(in the rows, 128 means zero)
Known rows:
skiplir: [120 200  98 159 107 117  95  84 197 151 187  99 140 112 164 167 188 173
 117  82 145 141  28 193 190 123 182  98 102 155  81 144 215  69]
druskuvol: [111 185 106 132 119 130  91 110 182 145 148  96 123 116 148 154 177 177
 114 101 128 158  54 192 174 128 185 112  92 154  82 150 186  94]
litri: [110 151 129 140 165  96 112 126 145 125 113 128 145 152 109 176 139 150
 162  75 124 141 106 159 186 117 165 120  88 146  63 126 146  96]
gapim: [131 167 123 128 143 119 125 126 126 108 115 107 144 133 118 158 140 163
 148  78 154 172  85 161 185 137 162 123  87 150  73 133 142 127]
rusogru: [100 154 115 128 134 111 104 132 134 126 120 102 125 132 107 149 162 158
 133  99 128 152  78 172 183 135 173 124  82 161  72 139 141 124]
valum: [148 208 113 126 116 135 120 126 166 145  54 117  86 131 142 152 159 148
 175  93  80 188  35 206 169 174 134 107  96 172  68  98  66 143]
muso: [109 140 109 169 169  65 101 115 138 136 134 131 156 165  93 170 153 120
 157  80 114 101  95 130 193 124 157 109  93 150  52 106 146  97]
stepler: [102 154 117 125 135 117 104 132 138 127 119 104 124 132 107 147 164 157
 132  98 125 152  77 174 181 135 173 125  81 162  70 138 137 123]
trilan: [105 158 131 122 140 126 123 133 139 115 117 114 137 134 116 165 149 168
 153  71 142 164  85 187 196 121 167 126  81 159  68 139 134 107]
flezoplor: [120 172 131 124 139 119 118 127 141 121 108 116 123 133 121 168 148 162
 166  79 129 171  77 187 187 134 161 122  90 157  67 128 130 119]
degrel: [112 151 111 144 144 104 110 127 151 136  95 123 151 140 106 162 150 145
 139  93 118 134  87 163 184 136 150 116  83 155  77 131 131  92]
bredom: [122 183 124 101 115 169  77 106 191 153 151 103 123 113 143 143 174 159
 128 128 118 141  55 206 152 118 165 135  98 147  89 153 184  79]
stibos: [125 152 138 107 137 157 100 119 155 137 141 124 147 147 104 144 158 118
 163 104 120 107  72 181 175 116 138 142  92 155  62 120 120  91]
fledrim: [126 151 140 101 126 157  97 117 140 132 146 122 144 135  97 139 159 120
 165 113 127 115  67 187 174 122 132 147  96 157  71 129 129  98]
brebe: [ 98 140 146  77 121 179 100 141 141 126 124 110 126 125  94 131 163 144
 142 120 124 139  80 207 171 117 154 158  78 165  75 151 115 106]
drupli: [125 145 132 112 146 143  93 125 163 146  98 135 153 143  97 152 146 124
 155 121 103 110  97 175 161 123 127 141  91 146  82 131 127  72]
vodren: [117 152 138  86 129 165  88 130 148 135 122 113 125 130 101 132 158 136
 150 129 113 133  80 192 157 123 148 151  91 155  78 140 130 108]
detribal: [118 153 140  85 130 166  89 129 148 135 121 114 124 131 101 132 157 136
 148 131 113 136  80 192 157 123 147 151  90 153  77 141 130 108]
drelem: [124 158 153  88 138 160 102 125 143 126 121 125 135 131 106 155 141 142
 176 109 125 145  89 199 166 114 140 150  96 148  79 139 137  93]
skela: [120 148 140  95 113 138  93 127 117 132 100 127 133 111  81 146 148 133
 167 138 114 137  71 203 167 141 114 150  98 161 101 147 127 102]
vadok: [126 151 141 101 127 157  97 116 142 132 145 122 144 135  98 140 159 120
 164 113 125 112  65 187 174 121 131 148  97 158  71 127 128  98]

Facts:
brebe vapli b; skeplel vapli a; druskuvol vapli b; dridus vapli d
nesu vapli d; raplobro vapli d; pazum vapli c; dadudrar vapli d
nizar vapli c; saklal vapli d; moklam vapli c; luvel vapli c
lipla vapli a; zosul vapli a; retem vapli d; plepum vapli a
pleski vapli a; muso vapli c; kletrifus vapli a; tunek vapli a
briklal vapli a; pibriskin vapli a; zaklim vapli b; fiflusko vapli a
skabrel vapli a; skidun vapli a; zeflu vapli b; valum vapli d
ziskil vapli a; peskudras vapli d; dito vapli d; litri vapli a
flezoplor vapli a; skiplir vapli c; vadok vapli c; groklu vapli a
trilan vapli a; panar vapli a; rusogru vapli b; vodren vapli b
skeno vapli b; sizo vapli d; skevar vapli c; drepe vapli a
pagro vapli d; bimur vapli b; brisobak vapli d; bredom vapli b
brinadul vapli b; fepami vapli b; detribal vapli b; skela vapli d
rubul vapli d; gapim vapli a; flodrom vapli a; gedil vapli c
burugrin vapli a; kepus vapli a; flitok vapli c; skeklek vapli c
sukesku vapli d; skilos vapli d; nukan vapli a; doban vapli b
flisir vapli b; nusem vapli c; foplu vapli a; flemol vapli c
klesor vapli a; brustos vapli d; tustus vapli b; kivu vapli a
sutrir vapli d; gudak vapli c; fola vapli c; degrel vapli d
mupi vapli c; trasustes vapli b; tramo vapli a; nesketi vapli c
regrus vapli b; stelil vapli d; stefa vapli d; tropon vapli a
dretran vapli c; molos vapli b; bradus vapli d; fledrim vapli c
stepler vapli b; degrer vapli c; pluskir vapli c; stibos vapli c
debes vapli a; drupli vapli d; trovaklum vapli c; zanuk vapli b
drutro vapli d; delesur vapli d; betruni vapli a; vaven vapli d
drelem vapli a; skeplel plostudu muso; druskuvol plostudu bredom; druskuvol plostudu flitok
dridus plostudu nesketi; raplobro plostudu stibos; pazum plostudu nukan; nizar plostudu detribal
nizar plostudu retem; moklam plostudu drupli; moklam plostudu klesor; luvel plostudu mupi
luvel plostudu nesketi; zosul plostudu mupi; retem plostudu drelem; pleski plostudu skiplir
pleski plostudu plepum; muso plostudu rubul; kletrifus plostudu drepe; tunek plostudu skevar
tunek plostudu sukesku; tunek plostudu brebe; pibriskin plostudu plepum; zaklim plostudu flemol
zaklim plostudu brustos; skidun plostudu saklal; zeflu plostudu drupli; zeflu plostudu rubul
valum plostudu nesketi; ziskil plostudu briklal; peskudras plostudu flisir; peskudras plostudu delesur
litri plostudu drupli; flezoplor plostudu valum; skiplir plostudu bredom; groklu plostudu dadudrar
trilan plostudu tustus; panar plostudu fola; rusogru plostudu kletrifus; skeno plostudu degrer
pagro plostudu zaklim; pagro plostudu lipla; bimur plostudu bredom; bimur plostudu skilos
brisobak plostudu skela; brinadul plostudu sizo; brinadul plostudu delesur; fepami plostudu tramo
fepami plostudu skabrel; gapim plostudu groklu; gedil plostudu bredom; burugrin plostudu briklal
burugrin plostudu klesor; kepus plostudu dito; kepus plostudu flodrom; skeklek plostudu vodren
nukan plostudu brebe; doban plostudu drutro; flisir plostudu dadudrar; foplu plostudu fledrim
flemol plostudu zanuk; klesor plostudu stibos; klesor plostudu zaklim; brustos plostudu zanuk
tustus plostudu brustos; kivu plostudu dridus; sutrir plostudu dito; sutrir plostudu foplu
gudak plostudu vadok; gudak plostudu skeklek; fola plostudu tropon; degrel plostudu zeflu
mupi plostudu skela; regrus plostudu skevar; stelil plostudu brustos; stelil plostudu brebe
stefa plostudu brisobak; stefa plostudu tramo; tropon plostudu dadudrar; dretran plostudu brisobak
dretran plostudu tramo; molos plostudu bradus; molos plostudu gapim; bradus plostudu luvel
bradus plostudu rubul; stepler plostudu rusogru; degrer plostudu raplobro; degrer plostudu drutro
pluskir plostudu flemol; pluskir plostudu brebe; debes plostudu zaklim; trovaklum plostudu stibos
trovaklum plostudu lipla; trovaklum plostudu nesketi; zanuk plostudu nesketi; betruni plostudu vaven
betruni plostudu degrer; betruni plostudu regrus; betruni plostudu skevar

Rows:
No name comes twice in this set of rows, the named rows included.
[ 96 155 124 122 119 160 140 140 156 118 131 105 134 145 121 147 175 157
 137  53 140 149  50 201 215 125 172 123  67 183  42 124  82 116]  flemol
[ 90 152 122 114 118 175 148 154 173 124  89 108 137 138 126 151 171 173
 119  58 132 164  63 215 209 129 168 125  54 182  57 138  66  98]  brustos
[132 161 109 141 132 117 123 119 121 114 142 101 153 136 109 140 157 142
 136  83 159 145  60 151 194 147 154 119  86 163  66 124 134 133]  fola
[125 159 152  90 137 160 102 123 147 126 122 124 135 128 110 158 142 145
 175 110 126 145  87 200 167 113 141 149  97 147  81 141 141  90]  plepum
[127 157 139 103 123 160  96 113 149 135 150 120 143 132 105 142 162 124
 161 114 127 115  62 191 173 119 135 144  97 156  73 131 137  93]  flitok
[104 155 133 123 140 113 117 130 128 116 120 116 136 130 107 170 147 162
 161  79 140 160  86 184 193 123 162 126  86 157  73 140 142 110]  betruni
[126 144 131 117 151 132  90 123 158 148  97 139 152 145  94 155 142 121
 158 123  99 108 100 170 159 124 126 138  93 145  82 127 130  75]  rubul
[116 162 129 127 140 117 120 127 134 114 117 113 138 132 115 167 144 162
 157  79 143 165  83 177 189 129 162 123  87 154  72 136 142 114]  panar
[106 149 116 146 135 102 113 122 130 124 143 114 148 141 100 157 163 139
 147  80 136 125  69 165 200 129 159 118  88 163  62 124 138 110]  degrer
[112 163 130 124 140 118 115 126 141 120 120 116 135 131 118 169 147 164
 158  80 136 160  84 182 188 124 164 125  89 154  72 137 146 104]  pibriskin
[113 172 127 128 136 119 113 120 148 123 127 113 134 128 127 172 150 169
 153  79 139 162  78 187 188 123 168 120  90 153  74 141 159  98]  pleski
[116 151 107 159 159  76 103 124 147 141  86 131 146 151 100 172 145 135
 150  93 101 125  97 147 181 140 146 109  89 151  73 117 133  94]  bradus
[126 160 154  88 140 165 104 125 151 128 117 126 134 134 110 155 141 142
 176 106 121 143  89 199 166 113 142 149  93 148  74 135 128  93]  lipla

The same nodes again, as new rows of numbers:
Known rows:
dretran: [151 148 102 137  94 142 149 131 129 105 167  74 180 103  90 118 136 116
  59 169 170 106 157 145  98 199 103 114 105 125  97 204 115  69 113]
drupli: [ 87 160 141 155 154 186 136 168 117 121 148 138 137  88  96 113 112 190
 152 106 193 166 108 203 144  51 169 145 136 134 146  95 140 114 169]
flodrom: [143 158 135 165 138 133 181 154 170 120 125 153 113 216  90 102  81 139
 116 135 132 113 140 184 190 101 132  97  77  80 103 118 112 113 134]
peskudras: [126 142 143  30 159 153 222 147 149 110 150 127 107  90 143 166  93  74
  88 191 133 177  94 176 114 151 126 131 140 124 116 125 117 101 146]
doban: [116 116 109  99 114 150 164  54 127  94 164  89 158 136 137 123 148 133
 123 159 109 153 134 140 183 119 169 147 140 117 138  93  92  68 102]
pleski: [186 173 137  94 142  96 209 120  56 146 139  88 129 169 114 156  97 133
 129 146 149 113  91 118 158 151 145 102 170  91 154 154 150  82 118]
skabrel: [140 149  94 165 140 114 147 126 158 132 149 108 154 112  89 123  91 172
  85 149 167 102 100 149 145 122  87 113  80  91 113 185 110 110 109]
brustos: [ 78 167 186 145 116 121 163 118 148 113 105 171  99  96  95 128 154 129
 140 142 161 100  89 138 107 107 139 158  99 164 129 124 132 151 192]
skevar: [ 91 130 111 186 132  76 156 116 175 107 203 137 139 123 117 122 177 172
 158 164 141 153 134 136 127 118 130  83  84 146 162  56  78  84 155]
tropon: [140 120 108  70 145 106 184 165 153 136 150 150  93 119 161 161  51 127
  90 163 129 184  78 171 136 143 103 120 121 100 113 119 101 118 137]
dadudrar: [101 138 124  83 170 131 207 192 202 129 150 175 126  66 138 158  73 157
 114 174 148 195  65 202 116  93 125 119 111 161 117  91 119 131 150]
bimur: [174 164 151  84 110 101 203 101  76 127 128  98 179 166 111 165 132 145
 110 178 134 114  91 120 155 140 194  99 191 128 141 145 161  86 113]
gudak: [121 169 107  91 127 146 119 149 128 100 169 118 132 128 124 130 139  94
  88 189 168 112 153 134 143 173 134  82 160 104 140 140 137  82 156]
zeflu: [107 126 139 129 107 176 111 147  48  83 146 103 143 144 118 141 119 175
  90 142 157 194 121 199 165  92 190 157 171 121 127 135 125  98 155]
tramo: [135 148  86 183 135 111 142 128 182 140 147 108 164  87  83 119  84 197
  86 134 179  94  92 147 133 113  85 109  64 100 115 193 110 114 108]
skidun: [134 153 119 113 139 127 156 128 111 114 145 105 102 150 120 138 102 112
 101 153 152 131 108 143 161 136 115 120 125  68 129 147 124  99 136]
degrer: [125 116  95 127 117 132 158  80 152 121 207  99 151 113 128  85 162 136
 167 135 129 151 170 130 138 154 140 119 115 128 150  56  89  55 126]
flitok: [159 164 128 133 116  81 188 159 127 160 161 141 179 136 105 134 115 172
 148 158 165 112 111 134 130 144 169  62 157 141 148 112 158  89 144]
fepami: [129 143 117 113 100 149 149  80 130  86 142  71 186 117  98 146 140 137
  42 191 144 113 117 150 144 151 132 134 126 112  98 208 123  81  95]
druskuvol: [172 163 153  80 114 104 199 100  76 124 131  98 180 165 104 170 129 145
 110 177 136 119  90 122 163 143 197 101 194 127 146 141 157  86 115]
skeklek: [122 162 100 114 134 136 111 159 147 112 173 138 144 121 113 125 129 119
 103 175 175 112 141 148 143 139 138  72 144 105 140 129 139  95 159]

Rows:
No name comes twice in this set of rows, the named rows included.
[100 150 157 143 103  90 154 132 105  88 168 122 106 156 115 151 187 101
 105 190 155 141 137 124 103 166 129 100 121 134 137 125 111  96 185]  pazum
[134 147 121 127 138 116 152 138 124 125 144 124 107 144 117 132  96 140
 108 148 155 122 104 143 158 125 110 118 119  90 129 134 120 100 136]  fiflusko
[139 141 125  92 106 167 127  97  87 131 137 112  82 133 142 100  99  96
 133 104 152 113 128 124 161 143 137 178 145  75 142 121 137 108 150]  burugrin
[110 157 116 101 130 148 100 111 141  91 137 134 150 129 125 150 128 141
  83 196 153 109 102 143 175 107 156 105 152 105 143 145 136 113 127]  rusogru
[158 163 151 130 128 153 195 137 119 101 126 118  98 230  96 106  86  85
  98 152 118 126 160 179 189 143 124 109 102  56  82 146 119  87 123]  kepus
[ 97 138 164 120  71 118 128  99 130  95 102 164 117 140 122 144 147 133
 101 175 134 112  95 136 142 123 167 148 124 145 123 137 124 136 161]  tustus
[130 140 131 126 124 166 117 150  48 116 152  94  96 140 124 122 101 140
 115 103 168 156 121 168 159 114 137 149 152  77 144 129 129  98 156]  litri
[ 96 189 139 101 174 171 152 136 159  96 146 124 134  97 102 137 126 113
 109 176 175 105 105 150 155 101 130 101 138 105 150 136 148 104 153]  retem
[112 165 124 157 146 160 184 131 171 114 146  86 183  60  74 121 125 165
  75 153 180 108 106 171 100 119 105 136  79 141 104 199 123  98 117]  brisobak
[143 142 115  98 122 156 130 108  95 128 134 120 101 131 133 111  90 105
 130 114 150 105 126 136 163 132 134 154 141  78 136 129 137 103 149]  ziskil
[175 164 137 108 131  97 196 127  83 149 140  99 130 164 113 150 102 137
 122 144 147 115  96 125 162 143 133 106 153  83 145 141 144  90 128]  pibriskin
[122 172 133 124 141 181 199 105 131 100 155  53 170  84  82 138 140 116
  56 171 170 111 123 156 107 158 103 145 103 124  89 217 117  77 113]  stefa
[112 164 129 165 141 151 183 138 175 122 141 102 179  60  75 119 117 190
  90 139 179 116  98 185 103 102 112 143  65 152 102 179 118 117 118]  skela
[ 83 152 130 150 170 129 204  82 170 102 194 107 143  96 108 115 166 141
 160 141 135 153 118 152 140  88 125 126  87 132 160  69  92  80 140]  vaven

Now the same nodes, written a new way:
Known rows:
skiplir: [145 176 146  78 100  56  37 159 175 202 162 125  52 132 174 161 115 121
 145 126 118 200 154 167 114 114 130 166 144 142  97 134 115 148]
flisir: [130 139 139  36  84  99  87 164 129 200 185  97 102 125 157 163  99 151
 150 120 142 174  89 151 134 179  87 100 165  96 144 112  85  79]
zeflu: [106 151 116 106 130 134  71 135 113 229 134 136  77 109 200 170 111 118
 145 128 103 135 112 153 141 102  56 132 159 129 126 117 111  69]
peskudras: [124 152 160  41  98 110 100 138 138 201 169 117  91 106 153 162 114 147
 137  97 122 155 110 157 121 139 102 165 175 127 102 110 111 107]
skeplel: [121 147 141  54 128 134  75 156 118 194 153 133  73 108 171 151 102 125
 119  97 104 161 129 159 123 120 122 137 167 122 122 127 134 109]
zanuk: [129 142 106  34  99 118  50 108 156 202 192 150 111 121 187 145 110 101
 112 107 162 152 102 158 100 175  95 104 180 128  63  89 138 111]
brinadul: [132 140 136  62 113 112  79 123 146 180 172 132  90 125 189 148 109 139
 134 109 135 162 115 162 121 137  86 137 158 112 120 115 111  79]
pleski: [131 151 143  47 120 117  72 158 136 184 158 135  71 116 169 148 103 128
 115  97 108 177 137 167 118 125 136 144 163 119 117 123 135 116]
trovaklum: [127 145 148  59 109  97  90 132 141 174 195 115  83 118 185 148  92  98
 149 101 138 153 103 148 109 133 102 127 153 148  77 122 155 154]
fola: [134 146 149  48 103  96  81 161 126 188 190 104  73 117 164 154  98 138
 152 101 148 163 107 135 117 135  99 133 150 137 115 139 108 132]
betruni: [128 143 157  34 113 140  84 144 125 167 182 125  79 109 172 130  97 126
 126  91 113 168 144 168 111 110 124 146 163 113 129 127 141 114]
skeklek: [138 147 148  59 119 102  79 143 132 180 184 116  68 119 175 147 104 135
 143  95 147 158 114 138 111 117 100 149 147 144 106 137 118 131]
drutro: [151 165 159  75 115 122 140 109 153 185 158 102 113  96 155 134 127 140
 134  92 117 154 112 168 126 126 120 161 152 139 115  94 130 130]
fiflusko: [158 159 140  71 141 134 113 135 140 180 145 116 102  97 157 130 116 128
 111  87 114 169 129 162 127 138 146 123 147 133 132 108 147 131]
tramo: [156 158 143  73 153 127 117 130 144 169 144 121  97  98 154 134 116 132
 104  83 122 169 122 158 132 142 149 129 148 136 138 116 137 131]
skela: [135 166 162  74 148 103 133  89 172 173 145 129 108  81 131 154 127 130
 118  85 131 150  94 157 146 167 125 162 164 147 131 123 107 135]
stibos: [165 150 156  98 129  95 139 123 153 169 170  94  95 113 181 126 102 110
 158  94 117 157 100 157 129 129 110 123 122 150 103 116 162 153]
vodren: [162 157 126  92 130 118 112 108 158 179 156 116 111 113 179 130 124 136
 126 104 138 163 115 166 126 138 105 124 138 126 134  98 117  98]
dadudrar: [152 167 156  50  96 110 138 150 141 217 160  78 124  95 119 155 123 152
 144 101 129 165  93 152 142 180 122 122 158 128 135  95 102 130]
fledrim: [168 164 139  91 135 107 114 125 148 183 165  99  93 105 166 131 121 129
 138  93 148 157 113 142 120 126 121 132 128 159 120 120 129 154]
vadok: [168 166 140  92 134 107 112 124 148 186 165 100  95 101 166 130 120 127
 141  92 145 157 115 142 122 128 120 131 127 158 120 124 128 154]

Rows:
No name comes twice in this set of rows, the named rows included.
[155 174 151  76 118 115 128 115 160 202 144 109 110  93 147 143 133 139
 129  94 117 159 119 166 129 139 125 159 154 142 113  95 124 131]  skilos
[141 144 161   4 109 159  49 128 136 196 197 142  82  85 150 104 106 119
 148  86 117 157 179 172 115 114 115 145 164 101 148 145 142 120]  nukan
[123 144 148  33 113 123  83 171 117 187 167 119  80 113 157 155  95 134
 123  98 115 173 119 153 124 141 127 125 170 115 129 126 124 111]  gapim
[122 145 141  59 132 133  82 158 117 193 147 132  73 108 174 154 101 124
 122  97  96 159 126 158 127 120 119 136 165 124 117 124 140 107]  litri
[153 142 150  36 113 113  58 131 142 205 195 131  72 102 166 124 107 128
 163  88 144 146 137 144 113 125  94 146 147 132 110 149 129 135]  pluskir
[138 149 153  48 113 111  67 134 137 191 195 120  71 105 169 134 103 126
 158  96 145 152 134 145 114 116  96 148 147 138 116 146 122 135]  pazum
[135 144 157  23 114 146  68 139 132 184 186 133  81  96 160 120 102 126
 135  89 117 162 160 168 114 116 121 142 162 107 137 135 143 119]  tunek
[112 160 128  97 130 123  66 153 106 231 148 123  61  98 183 165 108 113
 156 115 120 132 116 129 130  92  75 142 150 160 114 140 120 129]  muso
[134 139 162  45 108 102 110 134 148 201 159 130  87 116 164 156 110 144
 147  88  99 148 102 165 126 139  99 164 169 124  81 112 134 105]  pagro
[134 180 137 105 132 136 122 122 132 237 123 113 106  78 154 155 135 129
 137 105 105 134 113 154 140 119 101 152 156 155 121  98 122 129]  rubul
[143 171 145  94 126 126 132 121 140 217 132 110 106  91 156 148 131 134
 135  99 104 142 111 159 137 125 109 155 151 148 112  97 128 125]  drupli
[113 147 150  41 137 119  78 140 135 168 165 144  76 105 158 156  96 117
 108  92 120 165 121 158 125 143 129 140 174 126 123 137 133 118]  zosul
[163 131 135   8 113 110  66 134 153 247 156 156  91 106 146 142 130 160
 136  68 122 135 109 150 115 178 100 155 177 125  59 114 130 103]  brustos

